Below is a small trained network, with its code and all its weights. Each question gives an input and a class and asks what happens when units are switched off, that is, made to give their printed mean instead of their output.

import numpy as np


def w(rows, s, z=0):
    codes = np.array(rows[::2]) - 128.0
    scale = np.full(codes.shape[1], s)
    scale[-1] = z or s
    return codes * scale


def norm(h):
    return h / np.sqrt((h * h).mean(-1, keepdims=True) + 1e-5)


def f(y):
    return y / 2 * (1 + np.tanh(0.7978845608 * (y + 0.044715 * y**3)))


def log_softmax(a):
    a = a - a.max(-1, keepdims=True)
    return a - np.log(np.exp(a).sum(-1, keepdims=True))


def net(x, mask):
    res = np.array(x, float).reshape(1, 6) / 4 @ E
    u = 0
    for l in range(2):
        y = f(norm(res) @ A[l][:, :-1].T + A[l][:, -1])
        res = res + np.where(mask[u : u + 16], y, B[l][:, -1]) @ B[l][:, :-1]
        u += 16
    return log_softmax(norm(res)[-1] @ U[:, :-1].T + U[:, -1])


A, B = {}, {}
E = w([
[130,130,128,127,128],'x0',
[88,222,105,147,70],'x1',
[90,132,196,22,62],'x2',
[126,125,127,130,127],'x3',
[164,242,183,44,208],'x4',
[43,136,3,57,163],'x5',
],0.003)
A[0] = w([
[144,186,164,114,225,65],'0.n1',
[141,180,106,195,179,31],'0.n2',
[77,215,106,101,63,64],'0.n3',
[23,109,227,68,67,93],'0.n4',
[101,253,152,192,51,78],'0.n5',
[83,177,103,188,44,125],'0.n6',
[140,38,135,135,197,99],'0.n7',
[191,39,187,106,177,79],'0.n8',
[207,157,196,180,83,99],'0.n9',
[158,251,167,81,122,5],'0.n10',
[141,142,90,239,219,102],'0.n11',
[106,205,127,164,76,66],'0.n12',
[134,190,157,117,197,77],'0.n13',
[167,157,168,140,110,1],'0.n14',
[159,32,170,40,156,125],'0.n15',
[87,112,179,40,66,101],'0.n16',
],0.0063,0.0036)
B[0] = w([
[75,95,103,87,30,206],'0.n1',
[176,193,132,150,103,135],'0.n2',
[144,147,78,125,210,170],'0.n3',
[178,196,62,232,115,237],'0.n4',
[178,111,62,48,237,198],'0.n5',
[146,66,40,10,125,209],'0.n6',
[152,142,37,74,138,187],'0.n7',
[126,118,51,23,179,208],'0.n8',
[37,97,162,161,206,216],'0.n9',
[107,39,98,70,78,184],'0.n10',
[142,254,55,139,69,255],'0.n11',
[198,67,92,70,215,132],'0.n12',
[94,93,120,85,23,176],'0.n13',
[170,89,155,172,218,92],'0.n14',
[153,173,24,112,181,237],'0.n15',
[158,204,61,221,118,214],'0.n16',
],0.006,0.0022)
A[1] = w([
[148,81,133,139,42,87],'1.n1',
[175,185,187,80,134,62],'1.n2',
[81,202,55,101,118,161],'1.n3',
[73,105,100,74,113,123],'1.n4',
[144,55,94,137,187,41],'1.n5',
[204,169,151,151,135,1],'1.n6',
[46,133,138,123,213,112],'1.n7',
[160,211,152,123,118,133],'1.n8',
[53,157,109,119,163,116],'1.n9',
[186,186,120,183,120,50],'1.n10',
[97,223,179,55,158,138],'1.n11',
[14,52,122,98,200,46],'1.n12',
[129,145,36,179,131,205],'1.n13',
[155,103,254,186,188,18],'1.n14',
[74,145,110,140,56,62],'1.n15',
[122,57,184,87,8,137],'1.n16',
],0.0068,0.0034)
B[1] = w([
[94,120,194,47,110,121],'1.n1',
[88,157,57,172,177,122],'1.n2',
[162,82,192,182,137,250],'1.n3',
[153,149,201,167,169,164],'1.n4',
[109,192,128,79,149,133],'1.n5',
[154,169,48,170,103,114],'1.n6',
[203,83,170,145,146,134],'1.n7',
[141,129,120,174,76,145],'1.n8',
[157,98,179,159,188,148],'1.n9',
[186,164,120,162,107,138],'1.n10',
[74,50,58,190,69,159],'1.n11',
[173,227,116,198,86,139],'1.n12',
[110,139,205,87,95,253],'1.n13',
[113,104,253,195,221,132],'1.n14',
[191,150,127,122,227,136],'1.n15',
[146,34,198,110,31,135],'1.n16',
],0.0061,0.0067)
U = w([
[176,220,34,221,19,108],'0',
[167,98,2,20,209,78],'1',
[200,107,166,118,110,244],'2',
[25,8,136,94,10,83],'3',
[199,126,162,123,122,210],'4',
[92,104,231,228,236,56],'5',
[31,209,134,92,117,1],'6',
],0.0094,0.0091)

Each question gives the input, the list of numbers given to net, and the class t.
The units are the neurons (one row each of A and B). Each row of codes is followed by its name. A weight is (code - 128) times the scale printed after its matrix; where a second scale follows, it is the last column's (A, B and U).
mask holds one flag per neuron, layer by layer. A switched-off neuron (its flag False) gives its mean, the last column of its row in B, instead of its output. The means were averaged over made-up inputs and are rounded, as every weight is.
A unit's drop is (log p(t) with every unit on - log p(t) with that unit switched off) / (log p(t) with every unit on - log p(t) with every unit switched off).
The circuit of an input: a set's keep is (log p(t) with only the set's units on - log p(t) with every unit switched off) / (log p(t) with every unit on - log p(t) with every unit switched off). Starting from the 12 units with the biggest drops (on a tie, the unit counted first), units are removed one at a time, each time the one whose removal leaves the highest keep (on an exact tie, the one counted first), for as long as the keep stays at least 0.8.
circuit, biggest first: the units of the circuit, biggest drop first
most important unit: the unit with the biggest drop
top k neurons: the k neurons with the biggest drops, biggest first
top k neurons in layer l: the k neurons of layer l with the biggest drops, biggest first
input [4,4,8,1,-6,2], class 0: most important unit	0.n4
input [6,5,6,-6,3,-2], class 0: top 3 neurons	[0.n4, 0.n16, 0.n8]
input [2,-4,3,-4,-2,-6], class 5: circuit, biggest first	[0.n9, 1.n14]
input [-3,5,-2,4,6,-7], class 5: top 2 neurons	[0.n9, 0.n14]
input [-3,-2,-5,-3,0,-5], class 0: top 2 neurons in layer 0	[0.n11, 0.n2]
input [4,-5,1,-1,6,-7], class 5: top 3 neurons	[0.n9, 0.n6, 0.n11]
input [-3,7,0,-4,8,7], class 3: circuit, biggest first	[1.n11, 0.n15, 0.n10]
input [1,-6,2,6,-4,-5], class 1: circuit, biggest first	[0.n8, 0.n15]
input [-8,-8,-5,4,-7,-7], class 1: circuit, biggest first	[0.n8, 0.n7, 1.n3, 1.n5]
input [-2,-8,-7,-4,2,0], class 1: top 4 neurons in layer 0	[0.n8, 0.n7, 0.n4, 0.n16]
input [-5,8,-4,4,-5,-7], class 1: top 2 neurons in layer 0	[0.n6, 0.n5]
input [-1,8,3,0,-5,5], class 1: circuit, biggest first	[0.n6, 0.n3]
input [7,-8,7,-7,-3,1], class 1: top 2 neurons	[0.n15, 0.n8]
input [-6,7,-1,7,0,-8], class 5: circuit, biggest first	[0.n9]
input [-1,3,5,-1,6,6], class 3: top 2 neurons in layer 1	[1.n11, 1.n12]
input [-4,6,5,3,7,7], class 3: circuit, biggest first	[1.n11, 0.n11]
input [-6,-3,-6,2,2,7], class 5: top 3 neurons in layer 1	[1.n3, 1.n9, 1.n12]
input [-7,2,1,-2,0,6], class 4: circuit, biggest first	[1.n7, 0.n11, 1.n12, 1.n3]
input [1,1,1,2,5,-7], class 5: top 2 neurons	[0.n9, 1.n14]
input [1,4,0,-3,-2,-8], class 5: circuit, biggest first	[0.n9]
input [4,6,-3,5,7,0], class 3: top 2 neurons	[0.n13, 0.n1]
input [3,-4,5,1,6,0], class 3: top 3 neurons	[0.n10, 0.n11, 0.n1]
input [0,4,4,-8,-4,3], class 2: top 3 neurons in layer 1	[1.n11, 1.n13, 1.n3]
input [-1,-2,-7,-6,8,7], class 3: top 2 neurons in layer 1	[1.n11, 1.n12]
input [6,4,6,-1,-1,2], class 0: top 2 neurons	[0.n4, 0.n16]
